[128 = 0]

cflz: [119 106 120 104  93 110 136 116 131 143 182 145 106 110 133 134 100  93
 163 190 164 129]
qljg: [169 148 148 155 148 151 116 151 122  95 152 107 156 158 155 114 178 165
 152  75  54 147]
qljg: [133 111 189 195  91 134 138 165  87 110  98 153 122  45 117 175  93 113
 100 151 137 192]
ghzr: [158 142 140 114 147 166  95 131 142  82 191 116 164 138 159  68 138 152
 172  90  76 127]
qljg: [115 148 110 124 114 127 115 141 145 129 125 111 138 132 111 125 138 105
 126 120 142 105]
qljg: [125 125 134 153 149 121 150 126 118 114  85 128 108 153 117 146 131 133
 145 125 130 143]
pcdj: [161 126  96 104 145 142 143  84 152 140 178 143 161 149 130  95 135 173
 116  97  73  73]
ghzr: [133 121 164 131 160 135 113 141 104 105 107 123 112 137 161 121 132 151
 141 123 120 179]
pcdj: [112 109 116 136 127  93 168 110 114 153 104 133  82 163 124 170 131 108
 160 170 159 141]
qljg: [ 93  90 133  41 156 103  98  99 102 197 104 139  85 116 188 118 103 149
  67 176 185 158]
cflz: [125 148 180 186 125 153 102 173  86 105 100  79 140 141 180 141 173 101
 179  92  95 197]
ghzr: [129  90 140 104 150 123 142  79  88 181 142 130 109 159 208 130 139 148
 151 145 105 162]
pcdj: [162 143  86  73 125  87 117 163 180 121 178 153 113 125  70 130 143 177
  57 151 143  86]
qljg: [123 150 147 140 124 147  91 159 118 126 111 100 154 115 149 121 151 123
 107  93 113 144]
pcdj: [137  82 119 133 184 145 198  28 120 129 108 171 121 162 130 106  80 171
 163 120  97 103]
cflz: [144 125 112 130 118 124 147 119 145 135 134 156 140 101  88 135 111 150
  76 126 121  94]
qljg: [128 117 135 162 147 150 160  92 119 112 100 138 139 136 121 121 106 132
 154 105 106 121]
nzpq: [120 119 124 141 136 144 148  90 121 136 120 126 140 144 139 118 119 118
 160 114 112 115]
cflz: [118 147 147 158 133 146 111 144 108 121 105  86 142 156 164 127 164 106
 170  93 105 154]
dcnq: [121 136 124 138 121 110 131 149 127 136  98 124 115 128 108 155 140 123
 102 134 146 131]
ghzr: [109 119 112 113 152 109 144 109 130 148  71 140 104 139 105 140 114 142
  87 135 159 114]
cflz: [145 126 152 145 150 138 126 139 117 107 102 138 130 116 126 128 125 164
  99 108 108 150]
nzpq: [162 140 134 160 141 130 142 150 134  98 119 137 136 134  99 140 147 167
 107 100  91 128]
dcnq: [134 106 110 126 141  92 176 108 133 132 116 159  84 152  94 159 115 145
 131 168 151 123]
dcnq: [152 134 123 132 153 135 134 116 123 137 136 115 142 172 156 122 170 163
 135  91  74 125]
pcdj: [119 115 131 129 118 118 138 127 126 135 107 151 115  92 102 144  96 126
  91 152 158 128]
pcdj: [142 136 123 130 131 147 125 118 134 127 148 122 157 133 138 109 139 141
 129  97  92 109]
ghzr: [114 124  99 109 120 100 140 107 117 202 118 111 118 164 155 157 167 121
 106 135 130 114]
cflz: [157  96 128  92 153 120 144 107 146 107 150 193 110  87  92 110  69 193
  71 158 138 117]
dcnq: [138 159  76 105  95  79 128 177 181 115 172 124 104 152  60 153 160 110
 129 164 166  87]
cflz: [203 159 175 199  87 173 105 206 140  45 191 148 197  39  87 122 131 165
  86  78  47 141]
nzpq: [105 137 149 181 106 145 131 139 105 125  90 104 140 119 135 147 131  79
 159 113 130 149]
ghzr: [162 144 146 133 163 144 110 154 135  67 152 115 133 163 141  99 156 164
 171  97  85 151]
dcnq: [ 66 167  97 170  71  99 128 166 125 194  24  84 132 117  79 202 162  48
  58 118 188  98]
nzpq: [ 96 102 110  79 145 118 134  80 129 155 123 139 101 140 143 109  92 117
 144 164 172 116]
nzpq: [117  91 143  95 186 111 142  96 109 126  85 154  73 149 145 122  95 166
 129 161 160 164]
dcnq: [ 78 114 146 130  88 134 118 129 122 107 135 130 108  83 124 122  63  39
 199 189 206 150]
dcnq: [130 163 140 123 104 129  73 199 141 101 144 102 140 103 121 123 153 113
 109 121 141 144]
pcdj: [132 123 109 135 147 104 164 110 124 135 127 117  97 204 136 150 163 127
 190 139 119 131]
nzpq: [133 145 126 116 104 156  94 133 138 129 188 105 172 118 158  92 142 108
 151 104  99 111]
qljg: [100 130 105 135 133 128 148 102 140 130  88 126 126 143  97 127 109 101
 142 125 154  95]
ghzr: [102 114 163 160  95 125 128 150 100 130  88 140 112  64 118 163  88  89
 108 163 174 169]
cflz: [141 115 125 117 133 106 141 134 134 133 112 164 109  98  90 148 107 166
  55 149 146 124]
nzpq: [110  92  94  97 172 105 182  55 137 149  88 165  87 164 101 127  85 150
 129 158 163  95]
ghzr: [150 100 139 140 148 130 168 100 128  89 144 168 108 128 109 123  88 152
 168 151 121 137]
pcdj: [159 154 109 127 122 108 122 174 161 103 145 133 130 129  77 140 156 158
  85 120 120 106]
dcnq: [137 122 152 135 145 119 124 152 114 120  89 143 112 105 119 145 123 164
  72 129 133 159]
dcnq: [109 138  70 112  91 139 141  81 164 180 142 134 178 103  89 114 107 100
  79 108 132  29]
pcdj: [117 133 147 112 121 138  90 153 128 116 128 126 133  87 134 111 109 120
 105 133 151 145]
nzpq: [163 130 162 106 137 151  82 151 114 114 191 117 149 119 194  94 154 164
 134 109  77 168]
cflz: [125 121 149 134 147 140 124 122 110 117 117 121 123 140 157 118 128 131
 157 122 119 156]
qljg: [152 116 146 132 139  87 142 165 112 115 128 140  72 150 128 172 153 158
 131 169 137 183]
nzpq: [120 166 139 195 115 176 120 145 136  77 105  94 181 126 106 109 135  86
 177  63  96 111]
ghzr: [ 86 157  81 117 116  72 126 154 128 215  38  86 104 170 108 195 196 107
  39 124 174 103]
[148 101 174 122 175 164 122 107 115  66 145 156 125 113 156  77  79 169
 171 125 106 168] => ghzr
[136 116  95 141 151 100 186  89 125 174  79 144 112 171 104 169 149 165
  83 117 110  97] => dcnq
[128 156 128  94 112 120  71 181 141 122 167  96 131 130 149 114 165 115
 128 131 140 141] => pcdj
[126 113 124 118 121  84 148 154 142 113 101 173  75  90  57 167  87 140
  72 190 196 135] => dcnq
[102 126 132 111 105  90 112 166 122 140 113 123  83 115 121 162 127  94
 120 184 195 160] => pcdj
[115 164  97 127  77 111 107 168 152 144 156  94 141 135 109 146 168  76
 134 132 147 100] => cflz
[112 160 140 152  55 142  83 190 135 127 140 109 168  47 104 140 125  70
  85 124 151 124] => qljg
[119 146 127 144 123 146 114 127 117 153 108  96 161 138 154 126 160 117
 118  84  99 119] => dcnq
[147 121 147 159 153 181 141  83 115 111 132 132 176 128 155  90 115 152
 153  70  58 119] => qljg
[157 130 128 137 190  93 155 144 119 106  93 118  76 223 133 157 189 186
 155 121 102 165] => ghzr
[122  93 121 136 171 127 186  54 108 138 107 140 100 191 152 128 115 136
 202 137 115 131] => pcdj
[180 146 138 177 161 169 144 124 137  73 139 129 175 152 117 102 152 182
 146  51  34 112] => nzpq
[139 150 130 136 162 113 120 165 132 100  92 109 108 174 116 139 171 156
 126 107 121 146] => ghzr
[142 126 128 148 126 122 150 134 136 100 135 143 118 130  97 139 119 131
 147 139 127 127] => ghzr
[137 138 132 135 132  93 127 178 130 122  86 136  97 120  88 170 145 155
  61 141 152 148] => dcnq
[131 144 144 234 124 182 165  96  91 149  64  96 200 142 148 146 163 117
 135  27  34 114] => cflz
[155 131 101  62 153 138 103  99 150 145 207 119 152 168 176  73 158 171
 138 106  81  96] => qljg
[145 136 111 159 114  93 163 159 144 119 101 149 106 125  55 181 137 141
  84 143 142 115] => pcdj
[116 109 144 139 142 170 135  70 101 149 122 123 161 127 181  97 109 122
 157  96  91 127] => dcnq
[132 126 153 105 114 122  94 175 143  71 168 148 103  79 107 113  88 118
 141 178 176 161] => dcnq
[126 134  91 106 148 116 141 107 153 140 113 132 126 157 100 121 133 147
 104 117 133  83] => ghzr
[104 145  68 149  29 101 159 129 160 188 151 132 151  85  55 181 122  48
  90 158 169  47] => ghzr

cdnc: [147 114 142 149 122  89 144 126 163  94 160 105 195 110 110 177 111 123
 105 114 113 187]
rhmm: [138 148 121  95 154 132  93  91  89 110 149 176 144  95 148 167 127 184
 171 117 157 167]
rlgf: [136 130 117 140  92 138 140 120 173 125 147 135 132 120 126 132 114 135
 138 114 140 161]
qsll: [139 125  92 143 126 100 111 135 150 151 135 142  92 184 126 114 213 151
 133 108 167 113]
cdnc: [152 106 113 143  93 131 105 129 177 100 159 119 215 104 106 143  85 123
  75 143 131 237]
rhmm: [123 120  96 134 101  74 123 131 169 115 145 139 107 159 130 106 171 122
 103 128 166 145]
qsll: [139 113  99 186 107 145  78 133 122 183 137 118 131 182 123  91 214 148
 112 114 160 102]
rlgf: [116 135 153  75 196 107 145 140  77 107 101 142 110 115 129 154 113 125
 142 135  96 100]
rlgf: [111 131 145  98 172 127 121 131  70 113 119 152 133 102 127 141 113 136
 135 124 109 121]
hjtl: [118 111 133 118 133 128 123 143 117 146 134 177 125 136 129 122 147 150
 131  96 111 115]
hjtl: [108 125  99  91 160 126  99 147  92 134 118 193  88 142 121 101 165 154
 130 113 144 124]
cdnc: [165 122 119 159 110 156 102 120 154 137 139  90 186 131 118 144 121 133
 110 146 136 174]
rhmm: [120 137 107 146  91  90 157 124 179 130 133 119  66 162 137 103 167 113
 138 121 163 100]
qsll: [118 156 157 134 134 169 153 104  94 125 124 111 120  80 134 148  83 130
 178 116 114 105]
rhmm: [142 176  86  97 107 172 105  85 139 139 102 122  53 139 172  98 123 138
 178 186 199 114]
cdnc: [109 140 114 110 103 158 128 119 130 134 121 159  86 117 143  94 108 130
 147 133 145 120]
hjtl: [158 129 127 158 150 142 138 137 142 143 136 108 146 138  97 171 155 153
 153  90 120 140]
cdnc: [164 125 123 153 168 145  91 135 101 161 110  79 154 167 116 144 179 139
 120 145 130 108]
hjtl: [164 143 152  97 102 149 143  93 170 124 114  94 147 117 177 153  58 114
 144 194 118 133]
rlgf: [158 181 114 120 158 148 148 106 134 129  82  49  60 149 139 144 132 111
 182 181 164  85]
qsll: [144 119  90 125 130 147 115 161 164 125 103 101 129 152  92 104 121 101
  84 165 137 170]
hjtl: [114 111 116 123 108  90 108 128 129 147 145 182 106 163 154  99 187 150
 120 109 147 102]
rlgf: [144 126 110 144 118 147 130 140 160 142 122 112 122 147 111 122 138 126
 125 128 135 139]
hjtl: [ 70 128 127  90 107 109 154 139 121 111 119 183  62 113 143  73 103 103
 122 126 126  99]
qsll: [148 132 140 154  95 119 119  88 139 171 158 145 124 158 179 143 186 174
 175 100 149  81]
cdnc: [119 147 116 118 165 131 122 126  89 130 118 142  88 129 121 131 158 148
 161 111 146 106]
qsll: [131 136 128 108 116 136 157 130 166  98 119 112 128 103 120 135  66 101
 123 152 120 165]
qsll: [ 82 162  83 186 133 178 150 155 105 112 110  78  60  96  45  80 124  89
 137  96 163 136]
rhmm: [133 132 141 126 136 149 113 112 103 111 140 126 176  86 125 154  88 138
 130 131 120 166]
qsll: [116  98 148 139 106  95 104 123 113 134 155 154 174 132 151 118 146 133
  91 120 115 122]
hjtl: [142 125 116  36 136 136 104 121 137 156 111 228  83 163 187 118 140 179
 162 147 134 108]
hjtl: [159 139 126  73 153 162 127 124 141 140 107 157 114 135 146 154 107 158
 166 146 120 135]
rhmm: [113 122 136 197  53  95 178 126 198  99 153  56 146 113 110 111  96  62
  87 129 130 148]
rlgf: [136  85 143 101 109  78  87 127 134 121 142 151 199 146 167 119 124 119
  54 174 112 151]
hjtl: [117 133 102 101  81  71 108  98 155 127 134 158  73 169 192  80 169 124
 120 169 187  99]
rlgf: [140  90 112 173  71 118  74 130 154 161 146 111 182 174 144  82 169 116
  54 157 145 136]
rhmm: [129 103 122 135 172 151 106 173  99 133 118 131 169 127  73 131 134 130
  90 110  97 159]
rlgf: [154 169 154  43 132  75 171  69 168  65 120 117 108  99 200 190  53 119
 176 199 142 142]
rhmm: [128 132 108 134  94  97 118 107 157 102 151 127 135 123 139 122 129 123
 113 141 166 167]
rlgf: [138 108 129 100 149 116 166 172 174 124 118 153 122 144  98 147 119 126
 120 106  88 147]
rhmm: [133 106 137  96 149 141 103 149 107 151 100 141 141 152 140 110 126 123
  97 162  99 106]
cdnc: [109 111 187 213 101 110 160 121 107 142 162  80 180 108 122 144 136 109
 120  76  84  80]
cdnc: [124  99 112 132 153 129  77 158  92 131 122 132 172 139 100 105 148 123
  65 142 122 156]
qsll: [151 146 125 135 160 167 110 119  97 169 110 117 107 152 134 142 169 162
 175 122 138  85]
cdnc: [135 162 111 133 121 190 117 104 113 167 108 123  70 137 148 109 142 150
 188 134 161  84]
[165  96  91 145 132 150  62 158 141 177 110 111 158 199 115  96 189 134
  71 163 141 136] => qsll
[204 137 137 209 100 115 135  91 196 144 157  20 193 160 133 198 165 136
 144 134 148 145] => hjtl
[120 128 142 175 100 134 160 130 150 112 140  79 154 100 101 133  93  95
 114 116 113 146] => rhmm
[151 151 133 130 171 112 144 117 118 130 121 103 105 144 128 174 166 149
 176 114 137 100] => cdnc
[ 79 155  98 107 178 148 150 162  83  84  95 127  63  85  64 101  95  96
 132 119 137 146] => hjtl
[ 71 139 153 145 108  91 169 111 101  88 161 150 111  69 126 126 103 115
 145  77 125 119] => qsll
[137 130 114  90 179 162 110 148 100 137 109 168 117 128 108 141 133 161
 149 115 120 142] => hjtl
[ 72 127 169 142 124  79 133 105  54 118 152 153 122 100 159 114 146 125
 133  95 120  64] => rlgf
[123 112 126 163  70 111 137 132 177 107 136  73 164 123 121  98  91  69
  62 167 129 161] => rhmm
[130 152 138  81 144 126 196 127 168  89 131 162  94  86 117 180  70 141
 189  94 109 161] => rlgf
[131 122 116 123 101 131 142 139 177 105 124 110 140 118 114 116  81  95
  95 156 126 175] => qsll
[120 169  81  77 118 207 105 110 118 161  87 174  20 139 160  70 123 152
 189 160 182  94] => cdnc
[130 132 160 116  92 101 189 114 184 121 132 122 106 128 163 142  95 108
 151 131 106  98] => cdnc
[154 133 133 127  73  94 147  93 198 141 142 121 109 163 186 134 143 131
 149 149 151 104] => hjtl
[126 122 151 125 135 113 130 119 112 118 146 143 160 108 135 154 118 141
 132 111 110 136] => rhmm
[156 131 122 161 171 142  94 131  90 151 121  86 155 151 107 151 180 147
 130 125 136 118] => cdnc
[118  89 166 131  84  83 111 112 130 126 167 161 200 120 171 126 118 128
  81 129 101 134] => qsll
[138 118 144  91 159 162  97 134  87 144 104 144 156 125 142 130 105 138
 117 159  99 120] => rhmm
[108 160 105  69 222 202 136 169  64  91  72 135  88  70  56 135  56 119
 151 135 111 170] => hjtl
[126 128 171  84 111  66 141  83 126 128 149 178 119 135 215 151 137 153
 162 132 121  74] => rhmm
[124 101 151 129  96  49 157 134 174 128 138 124 126 170 162 118 154  99
  92 138 110  88] => rlgf
[140 147  90 139 141 230  96 132 110 133 130 145 145  82  75 136  95 167
 159 100 147 206] => rlgf
[138 130 144  71 145 113 155 130 152  92 115 136 137 107 137 159  65 114
 126 159 102 159] => qsll
[107 121 154 147 117 149 122 122  91 126 135 119 166  91 127 119  92 114
 111 126 104 125] => qsll

gb-ml: [ 88 154 189  56 171 114 132 111 191 128 150  73  60  97 122 117 164 129
  95  66 111 123]
th-nh: [132 196 189 135 219  49  59 181 153  97 113 172 179  89 122 143  24 207
 125  88  58 160]
hs-rg: [108 165 130 100 177 138 102  53 149 122 170  84 132  95 100 102 147 132
  78 112 140 132]
th-nh: [181 117  78 116 119 132 116 116 133 116 109 145 139 130 147  94  87 139
 132 108  86 150]
ct-sr: [ 87  88  93 126 102 142 162 113 122 125 138 134 127  96 119 116 125  92
 141 100 113 148]
hs-rg: [ 98 103 138 165 143 183 103  91 102 138 118 130  59 121 106  91 135 110
 146 143 220  56]
th-nh: [152  90 170 159 151 130 120 138 128 106 141 113 104 126 147 152 137 143
 165 156 165  99]
hs-rg: [ 70  57 155 166  96 185 176 168  81 161 174 148  68 136 128 147 193 100
 194 110 187  90]
ct-sr: [150 141  99  93 117 105 129  92 123 135  99 129 152 102 135 106 124 129
 100 132  87 114]
th-nh: [183 105 126 172 137 128 108 149 100 134 134 182 161 139 143 145 101 149
 148 163 130 108]
td-rj: [ 69 108 168 143 162 130 151 133 146  98 221  91 136  94 112 172 168 127
 147 103 135 168]
hs-rg: [102 149 139 118 173 166  92  66 123 101 147  59  71 102 116  71 155 162
 144  88 175 110]
td-rj: [ 71 175 150 140 141 123 110 160 139 103 127 119  98 127 103 134 142 152
 140 117 131 117]
ct-sr: [132 154 133 117 147  81  89 150 163  98  47 163 101  97 127 104  51 150
 127 117  77  98]
hp-bz: [103 157 130 180 143 122 105 152 159  33 185  92 110 118 108 177 198 175
 159 184 121  96]
hp-bz: [ 83 134 163 116 153 117 150 114 137 171 181 136 177 113  99 164 134  87
  73 124 140 162]
gb-ml: [ 94 116 150 118 130 164 146 127 129 168 155 123  97 147 116 122 146  95
 118  95 171 142]
gb-ml: [164 118 119 136 146 122 113 111 159 120 136 146 146 128 124 138 100 113
  97 159 124 128]
ct-sr: [121  82 106 145 116 172 161  82 108 144 189 100 161 136 120 138 157  82
 122 141 181 169]
ct-sr: [ 53 151 215 118 178 142 114 162 159 117 142  83  32 126 113 121 145 149
 158  60 172 124]
hp-bz: [ 81 163 169 111 197 150  89  72 119 167 143 120 113 101  92  81 102 127
  90  77 181 125]
ct-sr: [111 130 145 135 118 130 147 146 140 145 146 129 134 154 116 163 150 100
 108 153 150 136]
hs-rg: [113 130 140 106  76 106 156 190 123 136  46 128  84 153 152 124 121 127
 164 108 110 121]
hp-bz: [169 108  76  99 123 129 116  63 178 117  61 116 121 126 128  76  45  75
  81 134 130 156]
gb-ml: [140 117  89 105 105 150 160  95 140 136 181 100 158 143 128 134 170  99
  98 126 118 175]
th-nh: [112 176 132 116 111 105 126 147 183  55  93  37  89 159 130 143 159 145
 137 152 129 151]
gb-ml: [133 148 124  91 112  71 147 115 138  86  97  67 157  96 150 140 146 150
 131 138  75 146]
th-nh: [135 121  96 107  62 116 173 143 126 158  83 134 152 164 137 141 128  80
 105 152 116 152]
th-nh: [176 151 117 146 134 104  87 165 141 105  66 161 135 153 140 118  53 158
 138 141 105 134]
td-rj: [132 158 144 212 153 125  87 134  63  94 158 121 188 133 118 167 153 189
 167 204 180 101]
hs-rg: [122 132 117 136 156 143 101  61 130 135 124 125 134 107 100 103 105 102
  88 154 172 107]
td-rj: [179 133 114 154 164 129  71 117 114 132 102 186 147 123 128  97  53 154
 124 135 126 107]
gb-ml: [159 102  73 122  91 118 146 140 131 102 133 158 135 106 147 130 144 138
 147 131  50 112]
hs-rg: [125 179 157 120 120 116 108 187 135  96  88  97  62 159 146 123 161 191
 172 114 116  97]
ct-sr: [ 86 116 179 115 176 148 124 142 180 144 162 136  74 125 107 123  99 101
 113  64 149 154]
td-rj: [ 69 149 167 112 138 126 145 154 141 128 168 107  99 118 115 148 180 137
 133  94 121 129]
td-rj: [ 45 129 113 118 104 133 162 108 106 139 130 114 136  94 102 120 147  95
 126 103 131 143]
hp-bz: [127 143 123 159  90 153 137 198 106 129 151 144 110 188 133 156 185 153
 166 141 134 118]
hs-rg: [ 89 110  95 179 147 174 103 124 168  75 166 138  91 124  88 117 101 107
 141 123 155 145]
hp-bz: [128 128 158 134 159 124 128 152 164 144 175 151 152 146 115 165 107 109
  96 122 129 170]
ct-sr: [ 58 177 207  76 167 121 136 115 175 166 161  87  84 124  95 146 185 103
  61 108 159 111]
ct-sr: [146 152  77 122  73  81 135 157 104 116  69 175 160 111 140 134 132 152
 134 163  42  83]
hp-bz: [112 112 132 123 142 123 149 131 182 105 206 126 133 107 114 172 165 108
 104 131  94 145]
gb-ml: [140 164 140 143 156 108  92 155 115 111 129 151 145 119 130 128 110 185
 145 118  98 119]
td-rj: [178  92 114 115 138 133 118 110 140 149 106 164 126 125 143 100  67 109
 114 112 118 133]
hp-bz: [134 135 102 127  98 144 129 113 128 141  73 111 123 171 124 105 100  94
 111 147 171 149]
ct-sr: [144 123 175 143 152 158 123 148 135 140 162  96 108 184 137 145 140 133
 140 123 193 160]
th-nh: [106 134  77 113  83 178 155  97  96 154 155 106 121 151 118 101 194 110
 122 115 146 134]
td-rj: [105 109 167 151 134 122 136 170 172  93 122 104  88 146 127 162 117 111
 151 140 157 145]
gb-ml: [149 116 170 143 153 108 121 132 126 129 133 127 142 122 138 156 124 137
 130 158 147 111]
hs-rg: [155 144 120 127 161 128 100  95 134 105 152 108 149 116 128 115 121 156
 120 125 121 142]
ct-sr: [127 144 116 125 115 112 131  94 115 121 106 100 153 118 124 131 146 123
 111 171 138 111]
th-nh: [ 80 144 154 127 183 135 101 102 133 135 162 146 113  80  96 110 120 135
 110  92 133 105]
gb-ml: [103 144  86  90  93 129 155 139 127 120 138 118 124 118 133 108 159 141
 140  71  61 159]
gb-ml: [114 161 162 136 171 131  92 101 147 136 106 105 127 146 102 118  84 112
  90 143 196 142]
td-rj: [113 130 121 105 120 112 148 138 163 120 143 127 132 118 123 143 133 112
 109 113  86 153]
th-nh: [ 81 148 120 117 116 174 134 108  94 162 143 112  97 141 109  94 172 122
 128  94 167 119]
td-rj: [ 89 104 162 162 167 116 135 145 154  92 195 124 152  96 111 177 120 123
 142 123 128 168]
hp-bz: [140 146 162 146 167 135  94 152 139 138 127 142 125 161 122 128  81 140
 124 116 161 152]
hp-bz: [129 125 143 124 119 127 138 132 118 155  97 120 139 154 133 128 102 107
 122 129 161 155]
hs-rg: [181 136 142 109 179 145  86  88 116 126 155 110 106 112 149  86 141 186
 137  96 127  99]
hp-bz: [161 154 148 166 163 135  72 164 143 104 105 137 110 173 129 122  73 165
 147 135 161 138]
td-rj: [157  79 116 138 149 130 121 109 150 123 126 155 142 110 132 118  55 100
 123 118 125 156]
hs-rg: [101 130 140 161 106 125 150 175 113 114 156 123 143 148 126 177 171 135
 157 154 137 136]
th-nh: [ 73 130 194 113 154 100 133 143 142 164  94 148 107 104 111 138  90  96
 106 110 149 113]
[133 145 108 105  68 122 155 151 144 116  62  77 104 183 145 125 139 112
 135 142 134 157] => th-nh
[110  82 114 164 111 160 136 156 133 126 130 169  91 137 119 128 108  97
 155 125 147 119] => hs-rg
[185  77 156 147 158 126 134 131 149 151 192 168 167 134 139 180 120 105
 102 164 133 132] => gb-ml
[153 111 138 132 126 100 144 124 128 126 127 116 179 128 142 162 116 116
 119 162 128 154] => gb-ml
[158 153 142 136 165 150  85 116 105 127 152 123 111 135 134 103 146 183
 143 116 146  99] => td-rj
[140 164 150 134 155 132  91 106 115 125 123 108 111 131 124 117 154 162
 122 154 161  77] => hs-rg
[110 121  92  99 109 114 141 127 186 137  82 166 122 122 108 111  57  64
  78 109  89 160] => hs-rg
[179 104  75 107 125 127 121  95 190 115 105 148 132 129 128 105  63  85
  81 134  94 156] => hp-bz
[174 124 134 107 172 112  83 100 163 107  63 120 106 113 144  75  25 139
 123  95 123 147] => ct-sr
[ 87 163 145 101 121 123 146 129 118 153 165 123 123 115 113 145 208 135
 104 125 110  92] => ct-sr
[148  81 135 144 161 132 134 105 131 120 192 130 169 100 134 148 115 122
 131 123 127 162] => td-rj
[ 85 139  76 148  98 206 116 123  98 151 124 152  72 163  97  69 138 111
 142  95 174 113] => gb-ml
[147 105 112 141 156 143  99 116 122 106 130 148 116 100 135  89  80 154
 161  87 113 132] => ct-sr
[168 127 151 143 180 108  93 159 180  99 158 163 133 125 130 151  81 153
 121 123  93 143] => td-rj
[114 162 214  95 198 145 108 113 170 166 182  88  88 151 112 134 156 126
  77  98 186 134] => ct-sr
[ 78 149 119 121 152 136 130  83 154 111 183  92 150 103  91 133 148 107
  89 120 135 165] => hs-rg
[145 104 136 134  96 113 156 168 115 121 113 121 132 145 157 155 142 134
 165 140 118 135] => hp-bz
[ 65 145 148  99 103 133 146 134 126 138  74  90  60 129 121 101 150 113
 141  98 155 107] => hs-rg
[149 135 119 122 130 127 110 133 141 111  92 121 106 139 139 103  95 143
 140 112 121 136] => th-nh
[147  94 125 120  99 144 169 100  96 144 156  82 147 139 151 143 190 114
 138 151 157 134] => td-rj
[ 91 137  84 144 111 140  91 154 150 119  24 204  58 124  97  64  26 103
 135 101 117  94] => gb-ml
[136 119  62 123  98 134 123  85 111 137  62 151 146 117 121  77  67  96
 111 132 124 132] => td-rj
[135 164  99 164 121 106  90 138  99  98  58 144 162 133 122 112  68 158
 147 158 127 127] => gb-ml
[ 85  81 184 122 197 128 135  90 102 191 208 191 156  38 107 134 116 106
 103  79 126 101] => th-nh
[129 159 177 125 195 128  78 102 170 123 132 114  93 124 107 118 108 136
  90 135 168 100] => gb-ml
[ 99 153 145 170 150  99 122 148 151  71 193 118 166 105 103 200 176 150
 125 188 111 119] => hp-bz
[104 131 127 143 125 153 126 112 124 156 106 124 135 162 105 116  89  82
 105 136 197 162] => gb-ml
[ 99 116 123 118 169 133 109  30 139 105 117  77 124  66 106  84  93 103
 105 121 168 131] => ct-sr
[170 136 149 151 108 114 121 169 122 128  87 129 122 178 148 158 136 140
 141 190 155  97] => td-rj
